Below is a small trained network, with its code and all its weights. Each question gives an input and a target symbol and asks what happens when units are switched off, that is, made to give their printed mean instead of their output.

import numpy as np


def w(rows, s, z=0):
    codes = np.array(rows[::2]) - 128.0
    scale = np.full(codes.shape[1], s)
    scale[-1] = z or s
    return codes * scale


def f(y):
    return np.maximum(y, 0)


def softmax(a):
    e = np.exp(a - a.max(-1, keepdims=True))
    return e / e.sum(-1, keepdims=True)


def log_softmax(a):
    a = a - a.max(-1, keepdims=True)
    return a - np.log(np.exp(a).sum(-1, keepdims=True))


def net(x, mask):
    ids = ['αβδεζηλμξτψ'.index(c) for c in x.split()]
    T = len(ids)
    res = E[ids] + P[:T]
    u = 0
    for l in range(3):
        q, k, v = (res @ M[l].T for M in (Q, K, V))
        z = softmax(np.where(np.tri(T) > 0, q @ k.T / 4**0.5, -1e9)) @ v
        res = res + np.where(mask[u], z, O[l][:, -1]) @ O[l][:, :-1]
        u += 1
        y = f(res @ A[l][:, :-1].T + A[l][:, -1])
        res = res + np.where(mask[u : u + 8], y, B[l][:, -1]) @ B[l][:, :-1]
        u += 8
    return log_softmax(res[-1] @ U[:, :-1].T + U[:, -1])


Q, K, V, O, A, B = {}, {}, {}, {}, {}, {}
E = w([
[171,199,25,87,43,165,161],'α',
[215,183,5,101,34,159,113],'β',
[196,114,5,115,42,106,115],'δ',
[130,51,15,64,92,80,144],'ε',
[151,108,128,95,212,125,203],'ζ',
[84,153,166,123,197,168,146],'η',
[114,151,118,224,226,143,162],'λ',
[32,110,128,145,99,166,63],'μ',
[109,115,45,230,159,70,149],'ξ',
[190,109,124,80,212,127,17],'τ',
[13,106,54,234,37,83,65],'ψ',
],0.015)
P = w([
[140,77,86,122,55,242,237],'0',
[120,116,77,115,94,193,205],'1',
[118,134,89,126,110,156,184],'2',
[118,156,100,123,127,119,160],'3',
[114,171,115,128,140,84,144],'4',
[112,192,125,132,161,58,129],'5',
[105,208,136,129,167,30,115],'6',
[100,219,145,133,177,7,102],'7',
],0.014)
Q[0] = w([
[224,107,206,210,60,127,110],'0.h1',
[128,253,21,102,182,151,39],'0.h1',
[183,134,252,136,140,150,68],'0.h1',
[150,120,107,152,102,188,131],'0.h1',
],0.006)
K[0] = w([
[110,94,64,97,126,184,164],'0.h1',
[120,150,160,93,146,8,97],'0.h1',
[202,127,100,137,73,201,126],'0.h1',
[148,74,178,126,93,130,133],'0.h1',
],0.011)
V[0] = w([
[211,253,111,207,91,196,76],'0.h1',
[83,39,197,206,191,107,119],'0.h1',
[199,128,96,75,138,86,59],'0.h1',
[55,36,138,57,140,102,182],'0.h1',
],0.0062)
O[0] = w([
[28,89,109,46,163,128,145,97],'0.h1',
[184,186,43,234,143,222,128,3],'0.h1',
[98,70,137,191,96,81,56,75],'0.h1',
[255,240,167,182,61,153,122,173],'0.h1',
],0.0071,0.0029)
A[0] = w([
[33,122,254,177,107,214,115,174],'0.n1',
[141,222,167,61,114,99,124,112],'0.n2',
[120,247,33,104,124,95,110,3],'0.n3',
[141,166,198,173,215,151,120,108],'0.n4',
[141,136,95,157,159,116,217,198],'0.n5',
[215,62,18,140,82,91,73,28],'0.n6',
[242,72,222,120,120,186,25,82],'0.n7',
[161,143,21,137,79,138,11,108],'0.n8',
],0.0065,0.006)
B[0] = w([
[134,198,45,1,83,109,54,162],'0.n1',
[149,62,166,75,50,34,112,172],'0.n2',
[131,39,130,198,185,64,158,194],'0.n3',
[127,141,152,11,101,136,152,159],'0.n4',
[118,211,92,70,88,92,133,254],'0.n5',
[124,206,171,79,67,175,163,203],'0.n6',
[172,185,136,250,185,205,69,136],'0.n7',
[87,151,152,29,186,79,181,224],'0.n8',
],0.0062,0.0067)
Q[1] = w([
[152,12,198,241,6,207,110],'1.h1',
[208,86,208,124,188,164,209],'1.h1',
[203,61,195,118,109,20,78],'1.h1',
[82,72,93,192,174,130,92],'1.h1',
],0.012)
K[1] = w([
[125,134,108,70,54,115,229],'1.h1',
[113,213,100,82,124,158,127],'1.h1',
[134,130,248,80,172,92,152],'1.h1',
[163,107,78,94,119,126,132],'1.h1',
],0.014)
V[1] = w([
[146,41,45,154,178,164,93],'1.h1',
[254,43,133,128,74,29,162],'1.h1',
[104,107,35,199,37,97,116],'1.h1',
[82,118,164,91,48,147,35],'1.h1',
],0.008)
O[1] = w([
[126,53,135,103,107,121,16,3],'1.h1',
[132,38,18,89,131,76,146,12],'1.h1',
[161,183,24,168,84,133,44,193],'1.h1',
[151,87,138,218,2,147,163,112],'1.h1',
],0.0092,0.0035)
A[1] = w([
[146,144,167,115,168,149,118,214],'1.n1',
[78,131,81,102,121,145,155,18],'1.n2',
[112,96,113,146,147,150,131,67],'1.n3',
[121,4,159,137,85,140,96,9],'1.n4',
[108,161,130,189,156,160,126,118],'1.n5',
[150,118,123,146,126,133,119,17],'1.n6',
[216,139,142,110,172,113,150,2],'1.n7',
[104,122,174,136,121,171,55,171],'1.n8',
],0.012,0.007)
B[1] = w([
[186,91,95,114,8,81,99,253],'1.n1',
[151,57,152,208,144,122,66,235],'1.n2',
[105,155,149,135,121,133,134,128],'1.n3',
[89,230,205,104,203,205,100,173],'1.n4',
[144,81,119,56,64,62,109,221],'1.n5',
[77,131,61,230,101,44,153,128],'1.n6',
[46,92,119,124,122,159,64,207],'1.n7',
[206,115,95,119,136,62,254,191],'1.n8',
],0.0071,0.0062)
Q[2] = w([
[51,18,172,254,154,212,155],'2.h1',
[106,96,63,80,34,160,123],'2.h1',
[22,128,222,54,75,17,198],'2.h1',
[165,69,201,136,124,214,88],'2.h1',
],0.0071)
K[2] = w([
[140,93,119,43,120,248,155],'2.h1',
[152,88,145,180,159,119,98],'2.h1',
[121,150,167,97,142,5,117],'2.h1',
[154,145,76,93,133,202,156],'2.h1',
],0.012)
V[2] = w([
[113,146,92,195,133,72,115],'2.h1',
[2,156,116,140,93,115,114],'2.h1',
[85,106,107,86,43,138,103],'2.h1',
[173,141,77,107,162,145,66],'2.h1',
],0.0094)
O[2] = w([
[144,108,83,168,74,241,106,197],'2.h1',
[228,120,146,128,210,230,130,202],'2.h1',
[127,59,166,255,225,76,36,254],'2.h1',
[65,150,74,190,158,155,147,137],'2.h1',
],0.0075,0.0085)
A[2] = w([
[39,11,132,75,87,182,145,187],'2.n1',
[182,157,121,125,69,211,91,2],'2.n2',
[37,182,90,178,111,132,59,71],'2.n3',
[2,96,127,104,58,70,213,100],'2.n4',
[139,45,80,94,245,127,157,147],'2.n5',
[124,238,61,133,83,176,216,57],'2.n6',
[185,147,112,192,35,163,171,140],'2.n7',
[117,193,244,82,137,90,162,97],'2.n8',
],0.0083,0.0095)
B[2] = w([
[92,247,151,147,90,132,117,170],'2.n1',
[107,45,174,189,205,55,181,184],'2.n2',
[173,102,180,57,147,169,185,198],'2.n3',
[203,83,161,187,198,175,195,213],'2.n4',
[128,126,223,66,98,143,129,194],'2.n5',
[73,1,123,123,73,172,94,197],'2.n6',
[121,213,124,9,184,129,96,242],'2.n7',
[63,115,56,234,134,172,131,245],'2.n8',
],0.0078,0.012)
U = w([
[87,75,150,118,95,154,135,151],'α',
[7,178,114,132,177,65,107,120],'β',
[79,97,205,135,125,115,107,97],'δ',
[149,62,148,227,22,107,70,160],'ε',
[198,93,84,152,74,66,169,131],'ζ',
[186,115,158,170,156,140,132,143],'η',
[136,116,169,54,165,95,213,59],'λ',
[129,84,158,165,117,93,165,126],'μ',
[181,216,181,136,2,174,147,253],'ξ',
[129,136,156,221,71,174,219,120],'τ',
[237,70,220,140,37,175,174,61],'ψ',
],0.0067,0.0054)

Each question gives the input, a string of symbols that net reads in full, and the target symbol t.
The units are the heads (4 rows each of Q, K, V and O) and the neurons (one row each of A and B). Each row of codes is followed by its name. A weight is (code - 128) times the scale printed after its matrix; where a second scale follows, it is the last column's (O, A, B and U).
mask holds one flag per unit, layer by layer, with each layer's heads first. A switched-off unit (its flag False) gives its mean, the last column of its rows in O or B, instead of its output. The means were averaged over made-up inputs and are rounded, as every weight is.
A unit's drop is (log p(t) with every unit on - log p(t) with that unit switched off) / (log p(t) with every unit on - log p(t) with every unit switched off).
The circuit of an input: a set's keep is (log p(t) with only the set's units on - log p(t) with every unit switched off) / (log p(t) with every unit on - log p(t) with every unit switched off). Starting from the 12 units with the biggest drops (on a tie, the unit counted first), units are removed one at a time, each time the one whose removal leaves the highest keep (on an exact tie, the one counted first), for as long as the keep stays at least 0.8.
circuit, biggest first: the units of the circuit, biggest drop first
unit that matters most: the unit with the biggest drop
k most important neurons: the k neurons with the biggest drops, biggest first
top k neurons in layer l: the k neurons of layer l with the biggest drops, biggest first
input μ ψ δ, target η: 2 most important neurons -> [2.n2, 2.n7]
input δ η ψ ε, target η: circuit, biggest first -> [2.h1, 1.h1, 2.n7]
input ζ β δ ψ ψ ε ζ μ, target ξ: circuit, biggest first -> [1.h1]
input ζ ζ ζ ξ β α, target α: circuit, biggest first -> [2.h1, 1.h1, 2.n6]
input ε η α η, target τ: circuit, biggest first -> [2.n8, 1.h1]
input η α δ δ β, target ε: circuit, biggest first -> [0.h1, 1.h1, 2.h1, 1.n2]
input η μ δ μ δ, target ξ: circuit, biggest first -> [1.h1, 2.n7]
input ψ η η λ β δ β ε, target ζ: circuit, biggest first -> [0.h1, 1.h1]
input λ δ β β μ, target ξ: circuit, biggest first -> [1.h1, 0.n1]
input ζ β δ, target λ: circuit, biggest first -> [1.h1, 0.h1]
input β β ξ ζ α δ δ, target ε: circuit, biggest first -> [0.n5, 0.h1, 1.h1, 2.h1]
input ξ μ ε, target α: top 2 neurons in layer 2 -> [2.n6, 2.n7]
input β δ δ δ δ, target ε: circuit, biggest first -> [0.h1, 1.h1, 2.h1]
input δ ξ ζ β, target α: unit that matters most -> 2.h1
input δ η δ λ δ λ ζ, target β: circuit, biggest first -> [1.h1, 2.n8]
input β ε ε η, target τ: circuit, biggest first -> [1.h1, 2.n8]
input α λ ε λ, target β: 2 most important neurons -> [1.n5, 2.n4]
input α ξ ψ δ μ ε ψ, target η: circuit, biggest first -> [2.h1, 1.h1, 2.n2, 2.n7]
input μ δ ε λ ζ β ε, target λ: 2 most important neurons -> [0.n6, 0.n5]
input ξ τ μ ψ μ, target ψ: top 2 neurons in layer 0 -> [0.n1, 0.n7]
input δ δ ξ δ, target α: unit that matters most -> 2.h1
input ε ψ ζ δ, target η: 2 most important neurons -> [2.n2, 0.n5]
input λ ψ ε δ μ λ, target ξ: 2 most important neurons -> [0.n4, 0.n5]
input ξ λ ε λ τ β, target τ: top 3 neurons in layer 0 -> [0.n6, 0.n7, 0.n8]
input δ λ μ τ μ, target τ: 2 most important neurons -> [2.n4, 1.n8]
input μ δ δ α ζ α, target λ: top 2 neurons in layer 0 -> [0.n6, 0.n2]
input α ψ η τ α, target τ: 2 most important neurons -> [2.n4, 1.n8]
input δ μ ζ τ ζ, target τ: unit that matters most -> 2.h1
